Below are the code and all the weights of a small trained network. Each question names an input and a class and asks about switching units off, where a switched-off unit gives its printed mean instead of its output.

import numpy as np


def w(rows, s, z=0):
    codes = np.array(rows[::2]) - 128.0
    scale = np.full(codes.shape[1], s)
    scale[-1] = z or s
    return codes * scale


def f(y):
    return y / 2 * (1 + np.tanh(0.7978845608 * (y + 0.044715 * y**3)))


def log_softmax(a):
    a = a - a.max(-1, keepdims=True)
    return a - np.log(np.exp(a).sum(-1, keepdims=True))


def net(x, mask):
    res = np.array(x, float).reshape(1, 6) / 4 @ E
    y = f(res @ A[0][:, :-1].T + A[0][:, -1])
    res = res + np.where(mask, y, B[0][:, -1]) @ B[0][:, :-1]
    return log_softmax(res[-1] @ U[:, :-1].T + U[:, -1])


A, B = {}, {}
E = w([
[168,138,228],'x0',
[128,128,128],'x1',
[225,94,99],'x2',
[156,249,83],'x3',
[128,129,128],'x4',
[128,128,128],'x5',
],0.012)
A[0] = w([
[85,155,137,1],'N1',
[112,135,71,94],'N2',
[83,101,82,118],'N3',
[204,75,97,24],'N4',
[136,172,96,77],'N5',
[152,104,239,124],'N6',
[132,127,146,59],'N7',
[106,87,140,14],'N8',
[65,87,64,68],'N9',
[155,177,186,80],'N10',
[138,78,137,80],'N11',
[83,1,161,61],'N12',
[136,121,205,94],'N13',
[43,131,160,8],'N14',
[92,63,41,127],'N15',
[60,132,143,117],'N16',
],0.019,0.0035)
B[0] = w([
[183,157,152,150],'N1',
[72,140,117,169],'N2',
[110,88,121,176],'N3',
[243,132,216,180],'N4',
[103,180,91,171],'N5',
[76,27,128,217],'N6',
[132,117,126,129],'N7',
[136,172,92,159],'N8',
[61,84,127,194],'N9',
[67,134,89,173],'N10',
[158,184,113,163],'N11',
[92,244,83,253],'N12',
[98,69,116,184],'N13',
[255,130,190,187],'N14',
[103,29,134,207],'N15',
[203,121,160,179],'N16',
],0.031,0.018)
U = w([
[45,40,86,69],'0',
[92,248,1,61],'1',
[203,106,179,252],'2',
],0.0095,0.0022)

Each question gives the input, the list of numbers given to net, and the class t.
The units are the neurons (one row each of A and B). Each row of codes is followed by its name. A weight is (code - 128) times the scale printed after its matrix; where a second scale follows, it is the last column's (A, B and U).
mask holds one flag per neuron, in row order. A switched-off neuron (its flag False) gives its mean, the last column of its row in B, instead of its output. The means were averaged over made-up inputs and are rounded, as every weight is.
A unit's drop is (log p(t) with every unit on - log p(t) with that unit switched off) / (log p(t) with every unit on - log p(t) with every unit switched off).
The circuit of an input: a set's keep is (log p(t) with only the set's units on - log p(t) with every unit switched off) / (log p(t) with every unit on - log p(t) with every unit switched off). Starting from the 12 units with the biggest drops (on a tie, the unit counted first), units are removed one at a time, each time the one whose removal leaves the highest keep (on an exact tie, the one counted first), for as long as the keep stays at least 0.8.
circuit, biggest first: the units of the circuit, biggest drop first
k most important neurons: the k neurons with the biggest drops, biggest first
drop of u: that unit's drop, to one decimal
input [-2,8,2,-3,6,3], class 1: 3 most important neurons => [N6, N14, N13]
input [6,7,7,-7,-5,-3], class 1: circuit, biggest first => [N12]
input [-2,-3,3,2,-3,-5], class 2: 4 most important neurons => [N12, N6, N9, N10]
input [8,-4,7,0,-7,-1], class 0: 4 most important neurons => [N6, N14, N10, N13]
input [-2,7,-7,-6,-6,-6], class 2: 2 most important neurons => [N14, N16]
input [-1,-7,7,-6,-3,3], class 2: 2 most important neurons => [N4, N15]
input [-7,7,-7,6,7,-1], class 0: 4 most important neurons => [N12, N9, N4, N2]
input [-8,1,-8,8,-7,4], class 0: 2 most important neurons => [N12, N9]
input [-2,0,-4,-4,-8,6], class 1: 4 most important neurons => [N12, N4, N6, N8]
input [0,-6,-6,-6,2,0], class 1: 3 most important neurons => [N12, N4, N8]
input [3,2,-6,5,3,-1], class 2: 2 most important neurons => [N12, N14]
input [4,4,0,5,-3,-7], class 1: 2 most important neurons => [N15, N6]
input [2,-4,-6,-6,2,-7], class 1: 2 most important neurons => [N12, N4]
input [-4,-3,5,1,-1,3], class 2: circuit, biggest first => [N4]
input [4,-1,7,-4,-3,4], class 2: drop of N4 => 5.2
input [0,0,1,3,7,3], class 1: drop of N15 => 1.0
input [-3,-2,6,-3,0,6], class 2: drop of N4 => 0.9
input [-2,6,-8,2,5,-4], class 2: drop of N16 => 0.0
